Below is a small trained network, with its code and all its weights. Each question gives an input and a class and asks what happens when units are switched off, that is, made to give their printed mean instead of their output.

import numpy as np


def w(rows, s, z=0):
    codes = np.array(rows[::2]) - 128.0
    scale = np.full(codes.shape[1], s)
    scale[-1] = z or s
    return codes * scale


def f(y):
    return y / 2 * (1 + np.tanh(0.7978845608 * (y + 0.044715 * y**3)))


def log_softmax(a):
    a = a - a.max(-1, keepdims=True)
    return a - np.log(np.exp(a).sum(-1, keepdims=True))


def net(x, mask):
    res = np.array(x, float).reshape(1, 7) / 4 @ E
    y = f(res @ A[0][:, :-1].T + A[0][:, -1])
    res = res + np.where(mask, y, B[0][:, -1]) @ B[0][:, :-1]
    return log_softmax(res[-1] @ U[:, :-1].T + U[:, -1])


A, B = {}, {}
E = w([
[202,204,201,212],'x0',
[187,222,27,65],'x1',
[127,126,129,127],'x2',
[129,131,129,126],'x3',
[151,85,37,237],'x4',
[127,128,127,127],'x5',
[2,207,109,180],'x6',
],0.0058)
A[0] = w([
[50,181,125,152,87],'N0',
[169,190,67,96,55],'N1',
[222,60,158,80,40],'N2',
[94,60,197,167,75],'N3',
[214,66,155,84,53],'N4',
[175,199,61,90,36],'N5',
[168,189,68,96,57],'N6',
[53,179,125,152,92],'N7',
[27,194,124,157,80],'N8',
[159,88,18,255,158],'N9',
[214,65,155,84,50],'N10',
[197,195,193,191,18],'N11',
[38,187,125,156,83],'N12',
[61,50,62,54,113],'N13',
[171,193,65,94,48],'N14',
[58,44,59,50,112],'N15',
[76,65,76,68,117],'N16',
[194,194,191,188,14],'N17',
[221,62,157,81,44],'N18',
[37,189,124,156,80],'N19',
[34,190,124,156,89],'N20',
[93,60,198,166,76],'N21',
[96,64,192,166,82],'N22',
[25,196,124,158,61],'N23',
[94,61,196,167,76],'N24',
[178,203,58,88,16],'N25',
[158,88,22,250,160],'N26',
[92,59,199,167,74],'N27',
[88,51,208,171,46],'N28',
[195,193,191,188,19],'N29',
[218,63,157,82,47],'N30',
[64,53,65,57,115],'N31',
[179,177,177,174,45],'N32',
[108,186,227,34,6],'N33',
[91,57,202,168,69],'N34',
[94,62,196,166,78],'N35',
[92,58,200,168,69],'N36',
[98,66,190,164,84],'N37',
[92,60,198,167,73],'N38',
[64,53,65,57,115],'N39',
[121,157,175,81,26],'N40',
[107,185,226,37,35],'N41',
[52,179,125,152,85],'N42',
[111,176,207,52,52],'N43',
[38,188,124,155,83],'N44',
[176,199,59,90,32],'N45',
],0.0059,0.0013)
B[0] = w([
[189,71,94,159,164],'N0',
[104,172,83,75,169],'N1',
[195,72,69,201,193],'N2',
[123,187,70,70,182],'N3',
[212,62,56,213,184],'N4',
[83,204,44,46,179],'N5',
[99,179,76,69,168],'N6',
[197,66,89,161,162],'N7',
[230,38,68,178,186],'N8',
[11,19,237,2,255],'N9',
[202,68,62,206,184],'N10',
[31,201,180,230,185],'N11',
[210,57,85,163,175],'N12',
[87,205,192,244,217],'N13',
[99,177,76,69,172],'N14',
[91,206,193,247,225],'N15',
[101,183,173,220,189],'N16',
[47,187,165,215,179],'N17',
[213,59,54,214,191],'N18',
[206,53,79,170,176],'N19',
[234,37,68,178,181],'N20',
[121,199,51,61,182],'N21',
[123,178,83,78,176],'N22',
[208,57,80,169,186],'N23',
[123,186,69,70,180],'N24',
[90,193,55,57,181],'N25',
[16,24,232,8,249],'N26',
[122,194,59,65,184],'N27',
[119,206,38,53,192],'N28',
[51,193,173,220,180],'N29',
[202,69,64,207,189],'N30',
[90,200,189,241,211],'N31',
[69,172,157,193,158],'N32',
[65,25,177,89,187],'N33',
[121,202,43,57,187],'N34',
[122,194,56,64,180],'N35',
[123,190,64,68,185],'N36',
[124,179,82,78,173],'N37',
[122,191,61,66,182],'N38',
[87,205,193,245,211],'N39',
[109,91,138,122,131],'N40',
[53,5,192,76,190],'N41',
[175,82,100,153,161],'N42',
[72,34,181,86,171],'N43',
[204,59,85,166,175],'N44',
[101,176,76,70,180],'N45',
],0.0051,0.0031)
U = w([
[126,240,10,29,100],'0',
[244,24,57,208,90],'1',
[127,126,164,126,255],'2',
[65,229,214,238,77],'3',
[53,1,219,28,80],'4',
],0.0078,0.0084)

Each question gives the input, the list of numbers given to net, and the class t.
The units are the neurons (one row each of A and B). Each row of codes is followed by its name. A weight is (code - 128) times the scale printed after its matrix; where a second scale follows, it is the last column's (A, B and U).
mask holds one flag per neuron, in row order. A switched-off neuron (its flag False) gives its mean, the last column of its row in B, instead of its output. The means were averaged over made-up inputs and are rounded, as every weight is.
A unit's drop is (log p(t) with every unit on - log p(t) with that unit switched off) / (log p(t) with every unit on - log p(t) with every unit switched off).
The circuit of an input: a set's keep is (log p(t) with only the set's units on - log p(t) with every unit switched off) / (log p(t) with every unit on - log p(t) with every unit switched off). Starting from the 12 units with the biggest drops (on a tie, the unit counted first), units are removed one at a time, each time the one whose removal leaves the highest keep (on an exact tie, the one counted first), for as long as the keep stays at least 0.8.
circuit, biggest first: the units of the circuit, biggest drop first
k most important neurons: the k neurons with the biggest drops, biggest first
drop when u is switched off: that unit's drop, to one decimal
input [3,-3,-7,-6,-8,-7,3], class 4: circuit, biggest first : [N41, N33]
input [-3,7,-3,-3,8,1,-3], class 4: circuit, biggest first : [N9, N26]
input [4,5,-3,3,-7,-4,4], class 4: circuit, biggest first : [N41, N33, N43]
input [7,3,-6,6,7,-5,-4], class 3: circuit, biggest first : [N11, N29]
input [-6,0,3,2,7,-1,-2], class 4: circuit, biggest first : [N9]
input [-4,-1,5,6,7,-8,-3], class 4: circuit, biggest first : [N9, N26]
input [8,1,-4,0,-6,-3,-3], class 3: circuit, biggest first : [N11, N29]
input [1,1,7,-3,-6,7,4], class 4: circuit, biggest first : [N41, N33, N43]
input [8,6,6,-4,-2,0,-6], class 3: 3 most important neurons : [N11, N29, N17]
input [-7,-6,-8,6,-2,6,-8], class 1: drop when N10 is switched off : 0.1
input [-2,2,6,4,0,-7,8], class 1: drop when N21 is switched off : 0.0
input [-7,-1,2,-5,-5,8,-7], class 1: drop when N10 is switched off : 0.2
input [-2,-4,-4,-1,3,-5,4], class 0: drop when N41 is switched off : 0.2
input [-6,-1,-1,-7,8,5,4], class 4: circuit, biggest first : [N9]
input [-4,2,8,3,6,1,-5], class 4: circuit, biggest first : [N9, N26]
